Below is a small trained network, with its code and all its weights. Each question gives an input and a class and asks what happens when units are switched off, that is, made to give their printed mean instead of their output.

import numpy as np


def w(rows, s, z=0):
    codes = np.array(rows[::2]) - 128.0
    scale = np.full(codes.shape[1], s)
    scale[-1] = z or s
    return codes * scale


def f(y):
    return np.maximum(y, 0)


def log_softmax(a):
    a = a - a.max(-1, keepdims=True)
    return a - np.log(np.exp(a).sum(-1, keepdims=True))


def net(x, mask):
    res = np.array(x, float).reshape(1, 3) / 4 @ E
    y = f(res @ A[0][:, :-1].T + A[0][:, -1])
    res = res + np.where(mask, y, B[0][:, -1]) @ B[0][:, :-1]
    return log_softmax(res[-1] @ U[:, :-1].T + U[:, -1])


A, B = {}, {}
E = w([
[40,186,60,170,102,93,188,100,13,161,250],'x0',
[230,164,113,2,34,126,8,187,79,183,193],'x1',
[113,73,91,26,25,13,159,72,127,10,126],'x2',
],0.0062)
A[0] = w([
[48,227,52,185,95,88,191,93,47,167,232,48],'neuron 1',
[130,199,190,191,180,226,74,188,129,207,113,125],'neuron 2',
[118,71,91,85,65,57,139,93,101,64,125,83],'neuron 3',
[60,90,146,203,170,145,237,106,140,85,107,32],'neuron 4',
[130,81,122,119,79,56,139,75,164,64,102,74],'neuron 5',
[52,54,123,179,201,141,152,52,114,77,103,53],'neuron 6',
[161,81,219,114,139,155,137,148,254,86,28,1],'neuron 7',
[120,189,119,197,186,150,114,169,63,166,177,106],'neuron 8',
[43,131,140,202,199,67,208,69,182,130,80,54],'neuron 9',
[135,158,175,216,181,201,96,209,179,183,102,97],'neuron 10',
[104,73,72,85,68,47,148,71,118,33,113,110],'neuron 11',
[110,191,87,90,82,144,75,170,79,167,209,82],'neuron 12',
[209,148,107,42,82,93,28,209,49,184,169,36],'neuron 13',
[200,116,176,67,92,129,75,173,216,130,91,39],'neuron 14',
[128,192,130,178,187,172,150,152,99,197,157,88],'neuron 15',
[49,195,39,154,93,72,206,93,24,148,251,76],'neuron 16',
],0.0053,0.0028)
B[0] = w([
[124,125,49,119,180,163,17,170,208,77,78,237],'neuron 1',
[72,72,178,51,83,108,109,155,75,151,148,229],'neuron 2',
[73,82,160,82,75,67,138,170,81,159,146,203],'neuron 3',
[167,164,128,176,163,31,114,90,152,189,216,202],'neuron 4',
[88,46,170,64,78,80,120,172,76,130,147,186],'neuron 5',
[192,156,125,161,153,41,118,116,156,211,202,192],'neuron 6',
[140,140,78,118,178,135,3,165,166,85,96,227],'neuron 7',
[73,66,172,79,88,129,96,161,99,112,105,188],'neuron 8',
[154,155,112,165,146,25,119,80,175,193,176,211],'neuron 9',
[43,79,154,60,78,74,103,168,66,131,132,221],'neuron 10',
[65,89,166,68,67,74,132,153,69,181,142,222],'neuron 11',
[166,171,54,179,147,110,89,96,190,154,170,200],'neuron 12',
[195,168,110,179,155,41,162,69,171,203,214,231],'neuron 13',
[149,150,76,153,170,125,15,131,208,109,114,204],'neuron 14',
[82,81,152,74,75,85,118,148,94,113,131,185],'neuron 15',
[101,104,100,112,167,179,35,178,166,57,33,254],'neuron 16',
],0.0063,0.0071)
U = w([
[90,86,172,85,79,112,125,160,41,141,133,68],'0',
[179,182,109,159,147,99,126,69,161,185,192,86],'1',
[132,136,87,124,165,147,87,160,179,59,48,105],'2',
[131,138,140,122,111,149,154,112,93,115,111,255],'3',
[186,215,171,192,112,229,217,77,39,55,92,29],'4',
[178,223,163,176,110,218,221,67,53,58,74,27],'5',
[189,217,155,185,116,236,232,65,34,54,82,28],'6',
[179,233,163,174,103,203,246,99,61,66,70,29],'7',
],0.014)

Each question gives the input, the list of numbers given to net, and the class t.
The units are the neurons (one row each of A and B). Each row of codes is followed by its name. A weight is (code - 128) times the scale printed after its matrix; where a second scale follows, it is the last column's (A, B and U).
mask holds one flag per neuron, in row order. A switched-off neuron (its flag False) gives its mean, the last column of its row in B, instead of its output. The means were averaged over made-up inputs and are rounded, as every weight is.
A unit's drop is (log p(t) with every unit on - log p(t) with that unit switched off) / (log p(t) with every unit on - log p(t) with every unit switched off).
The circuit of an input: a set's keep is (log p(t) with only the set's units on - log p(t) with every unit switched off) / (log p(t) with every unit on - log p(t) with every unit switched off). Starting from the 12 units with the biggest drops (on a tie, the unit counted first), units are removed one at a time, each time the one whose removal leaves the highest keep (on an exact tie, the one counted first), for as long as the keep stays at least 0.8.
units of the circuit, in order: the units of the circuit, biggest drop first
most important unit: the unit with the biggest drop
top k neurons: the k neurons with the biggest drops, biggest first
drop when u is switched off: that unit's drop, to one decimal
input [4,1,-3], class 2: most important unit => neuron 1
input [5,4,1], class 2: units of the circuit, in order => (neuron 16; neuron 1)
input [-6,6,-3], class 1: top 2 neurons => (neuron 13; neuron 16)
input [4,-4,3], class 1: top 3 neurons => (neuron 4; neuron 9; neuron 6)
input [6,4,-6], class 0: top 4 neurons => (neuron 2; neuron 8; neuron 15; neuron 7)
input [-6,2,-7], class 0: top 2 neurons => (neuron 2; neuron 10)
input [-5,6,-2], class 1: top 3 neurons => (neuron 13; neuron 16; neuron 1)
input [-2,-3,1], class 3: top 2 neurons => (neuron 13; neuron 12)
input [7,3,6], class 2: top 2 neurons => (neuron 16; neuron 1)
input [-7,8,-1], class 1: top 3 neurons => (neuron 13; neuron 16; neuron 1)
input [8,-8,6], class 1: top 4 neurons => (neuron 4; neuron 9; neuron 6; neuron 7)
input [-1,6,-6], class 0: top 3 neurons => (neuron 2; neuron 10; neuron 8)
input [8,-6,2], class 2: top 3 neurons => (neuron 16; neuron 1; neuron 13)
input [7,4,-5], class 2: units of the circuit, in order => (neuron 1; neuron 16)
input [7,-4,-4], class 2: units of the circuit, in order => (neuron 1)
input [7,3,5], class 2: drop when neuron 16 is switched off => 0.5
input [-1,1,0], class 3: drop when neuron 1 is switched off => 0.4
input [6,-2,-2], class 2: drop when neuron 1 is switched off => 0.1
input [-3,6,-2], class 1: drop when neuron 13 is switched off => 0.2
input [-1,-6,6], class 0: units of the circuit, in order => (neuron 11)
